Here is a tiny trained network, its code and every weight. The questions are about switching its units off for an input and a target symbol, where a switched-off unit gives its printed mean instead of its output.

import numpy as np


def w(rows, s, z=0):
    codes = np.array(rows[::2]) - 128.0
    scale = np.full(codes.shape[1], s)
    scale[-1] = z or s
    return codes * scale


def f(y):
    return y / 2 * (1 + np.tanh(0.7978845608 * (y + 0.044715 * y**3)))


def softmax(a):
    e = np.exp(a - a.max(-1, keepdims=True))
    return e / e.sum(-1, keepdims=True)


def log_softmax(a):
    a = a - a.max(-1, keepdims=True)
    return a - np.log(np.exp(a).sum(-1, keepdims=True))


def net(x, mask):
    ids = ['αεηξπφψω'.index(c) for c in x.split()]
    T = len(ids)
    res = E[ids] + P[:T]
    u = 0
    for l in range(2):
        r = res
        for j in range(3):
            rows = slice(2 * j, 2 * j + 2)
            q, k, v = (r @ M[l][rows].T for M in (Q, K, V))
            z = softmax(np.where(np.tri(T) > 0, q @ k.T / 2**0.5, -1e9)) @ v
            o = O[l][rows]
            res = res + np.where(mask[u + j], z, o[:, -1]) @ o[:, :-1]
        u += 3
        y = f(res @ A[l][:, :-1].T + A[l][:, -1])
        res = res + np.where(mask[u : u + 12], y, B[l][:, -1]) @ B[l][:, :-1]
        u += 12
    return log_softmax(res[-1] @ U[:, :-1].T + U[:, -1])


Q, K, V, O, A, B = {}, {}, {}, {}, {}, {}
E = w([
[168,238,60,54,113],'α',
[198,115,215,142,148],'ε',
[117,155,197,190,111],'η',
[132,141,122,172,147],'ξ',
[127,183,62,173,143],'π',
[133,150,242,2,144],'φ',
[174,118,76,206,216],'ψ',
[82,237,76,200,71],'ω',
],0.017)
P = w([
[82,75,146,153,94],'0',
[82,144,49,145,215],'1',
[176,6,75,140,108],'2',
[155,180,169,171,125],'3',
[93,173,58,151,250],'4',
[226,107,48,113,88],'5',
[175,194,173,185,155],'6',
],0.012)
Q[0] = w([
[6,76,82,108,131],'L0H1',
[96,184,165,116,209],'L0H1',
[169,144,140,189,111],'L0H2',
[82,121,35,146,80],'L0H2',
[104,254,66,87,184],'L0H3',
[83,75,119,100,147],'L0H3',
],0.018)
K[0] = w([
[5,147,119,157,100],'L0H1',
[112,182,151,123,236],'L0H1',
[101,147,168,167,148],'L0H2',
[101,138,69,200,88],'L0H2',
[138,110,152,27,162],'L0H3',
[134,157,91,109,111],'L0H3',
],0.017)
V[0] = w([
[253,170,174,166,152],'L0H1',
[133,76,71,124,225],'L0H1',
[123,147,132,49,138],'L0H2',
[15,124,212,186,189],'L0H2',
[84,116,144,62,139],'L0H3',
[133,120,174,115,164],'L0H3',
],0.0072)
O[0] = w([
[145,45,83,153,45,206],'L0H1',
[158,87,84,236,175,132],'L0H1',
[101,190,40,100,140,202],'L0H2',
[107,167,204,97,71,204],'L0H2',
[119,118,252,142,126,253],'L0H3',
[177,100,234,103,127,229],'L0H3',
],0.0044,0.0039)
A[0] = w([
[103,47,118,91,225,148],'L0N1',
[125,197,170,138,252,201],'L0N2',
[123,175,97,72,220,181],'L0N3',
[111,123,50,114,185,20],'L0N4',
[39,103,149,205,181,170],'L0N5',
[61,165,159,153,63,87],'L0N6',
[67,94,233,167,85,114],'L0N7',
[89,221,147,113,165,73],'L0N8',
[100,109,192,119,145,230],'L0N9',
[86,137,154,129,239,3],'L0N10',
[71,197,117,41,176,81],'L0N11',
[209,142,128,172,182,55],'L0N12',
],0.012,0.0041)
B[0] = w([
[72,50,181,193,83,157],'L0N1',
[68,182,175,87,87,249],'L0N2',
[153,81,93,133,78,203],'L0N3',
[188,181,235,106,118,141],'L0N4',
[129,154,4,32,163,173],'L0N5',
[93,74,170,77,120,172],'L0N6',
[182,223,76,172,91,193],'L0N7',
[112,163,155,183,229,208],'L0N8',
[17,124,131,40,70,200],'L0N9',
[192,72,91,142,100,163],'L0N10',
[184,113,179,212,176,214],'L0N11',
[107,208,92,124,70,153],'L0N12',
],0.012)
Q[1] = w([
[197,159,8,177,151],'L1H1',
[143,143,152,152,60],'L1H1',
[79,142,146,112,70],'L1H2',
[167,95,125,150,175],'L1H2',
[111,97,189,179,99],'L1H3',
[176,77,57,175,197],'L1H3',
],0.018)
K[1] = w([
[160,137,4,150,128],'L1H1',
[133,93,149,151,50],'L1H1',
[131,115,183,121,105],'L1H2',
[106,137,81,172,129],'L1H2',
[60,96,127,107,112],'L1H3',
[151,84,29,189,100],'L1H3',
],0.02)
V[1] = w([
[76,137,189,119,124],'L1H1',
[135,80,179,2,150],'L1H1',
[101,173,149,185,109],'L1H2',
[120,176,17,219,135],'L1H2',
[88,180,101,189,143],'L1H3',
[194,96,66,74,108],'L1H3',
],0.0068)
O[1] = w([
[58,127,157,83,95,213],'L1H1',
[79,163,153,166,73,137],'L1H1',
[172,86,104,119,123,207],'L1H2',
[2,134,108,139,68,16],'L1H2',
[133,143,169,46,114,152],'L1H3',
[168,68,96,188,206,8],'L1H3',
],0.0053,0.014)
A[1] = w([
[174,146,85,81,128,237],'L1N1',
[82,128,147,95,206,100],'L1N2',
[120,73,50,96,94,115],'L1N3',
[126,47,83,118,179,108],'L1N4',
[74,126,159,118,130,60],'L1N5',
[199,120,48,158,54,252],'L1N6',
[201,163,109,122,151,80],'L1N7',
[123,147,36,113,113,61],'L1N8',
[126,10,83,134,103,85],'L1N9',
[171,117,107,162,19,14],'L1N10',
[198,75,109,204,97,212],'L1N11',
[165,127,153,107,114,72],'L1N12',
],0.014,0.0034)
B[1] = w([
[162,87,163,177,159,225],'L1N1',
[87,114,102,161,106,180],'L1N2',
[112,170,210,65,101,178],'L1N3',
[146,178,114,147,252,148],'L1N4',
[107,153,110,152,199,247],'L1N5',
[74,115,84,198,39,246],'L1N6',
[53,170,98,102,118,197],'L1N7',
[226,89,120,126,186,204],'L1N8',
[100,140,66,212,71,167],'L1N9',
[90,124,123,33,168,190],'L1N10',
[140,130,245,82,200,192],'L1N11',
[194,103,70,147,97,205],'L1N12',
],0.018,0.013)
U = w([
[123,108,233,188,116,207],'α',
[109,121,144,107,45,235],'ε',
[121,130,152,3,157,128],'η',
[208,132,188,107,99,151],'ξ',
[170,146,126,81,211,75],'π',
[180,254,169,102,100,65],'φ',
[176,160,91,153,122,127],'ψ',
[84,152,74,87,193,3],'ω',
],0.0067,0.0036)

Each question gives the input, a string of symbols that net reads in full, and the target symbol t.
The units are the heads (2 rows each of Q, K, V and O) and the neurons (one row each of A and B). Each row of codes is followed by its name. A weight is (code - 128) times the scale printed after its matrix; where a second scale follows, it is the last column's (O, A, B and U).
mask holds one flag per unit, layer by layer, with each layer's heads first. A switched-off unit (its flag False) gives its mean, the last column of its rows in O or B, instead of its output. The means were averaged over made-up inputs and are rounded, as every weight is.
A unit's drop is (log p(t) with every unit on - log p(t) with that unit switched off) / (log p(t) with every unit on - log p(t) with every unit switched off).
The circuit of an input: a set's keep is (log p(t) with only the set's units on - log p(t) with every unit switched off) / (log p(t) with every unit on - log p(t) with every unit switched off). Starting from the 12 units with the biggest drops (on a tie, the unit counted first), units are removed one at a time, each time the one whose removal leaves the highest keep (on an exact tie, the one counted first), for as long as the keep stays at least 0.8.
units of the circuit, in order: the units of the circuit, biggest drop first
most important unit: the unit with the biggest drop
top k neurons: the k neurons with the biggest drops, biggest first
k most important neurons of layer l: the k neurons of layer l with the biggest drops, biggest first
input ε φ π η, target φ: units of the circuit, in order : L0N7
input φ φ φ ψ η η, target ε: units of the circuit, in order : L1N6; L0N8
input φ ω ω φ, target φ: units of the circuit, in order : L0N7; L0H3
input φ η φ φ π ω, target α: units of the circuit, in order : L0N2; L0N9; L1N6; L1N11
input η φ η, target ε: units of the circuit, in order : L1N6; L0N8; L0N7
input π η ω η, target η: units of the circuit, in order : L1N10; L0N7; L0H2
input η η φ, target α: top 3 neurons : L0N5; L0N1; L0N7
input φ φ α, target α: units of the circuit, in order : L0N2; L1N6; L1N11; L1H3
input α ω ω, target ε: 3 most important neurons of layer 0 : L0N9; L0N2; L0N8
input ψ α φ, target α: units of the circuit, in order : L0N1; L0N5
input ω ξ φ ω φ π, target α: 3 most important neurons of layer 1 : L1N6; L1N11; L1N1
input ψ π η ω η ξ, target α: units of the circuit, in order : L0N2; L1N6; L1N11
input ψ η ω ξ ψ ε, target α: units of the circuit, in order : L1N6; L1N11; L0N2
input φ φ π, target α: units of the circuit, in order : L0N2; L1N6; L1N11
input π ψ η ψ, target ψ: most important unit : L1N8
input η φ φ ξ, target φ: top 2 neurons : L0N3; L1N6
input φ α ω ω π, target ψ: top 4 neurons : L0N9; L0N5; L1N6; L1N8
input ω φ α ψ, target ψ: 3 most important neurons of layer 0 : L0N12; L0N5; L0N9
input φ π ω π, target φ: top 2 neurons : L0N9; L1N6
input ε α φ α α, target φ: 2 most important neurons of layer 1 : L1N7; L1N1
input π ω α η, target η: most important unit : L0H2
input ψ ε ω φ ψ, target ε: top 4 neurons : L1N6; L0N2; L0N12; L0N1
input φ ψ η η, target ψ: 2 most important neurons of layer 0 : L0N5; L0N9
input ξ ψ ω ω, target ψ: 2 most important neurons of layer 1 : L1N11; L1N8
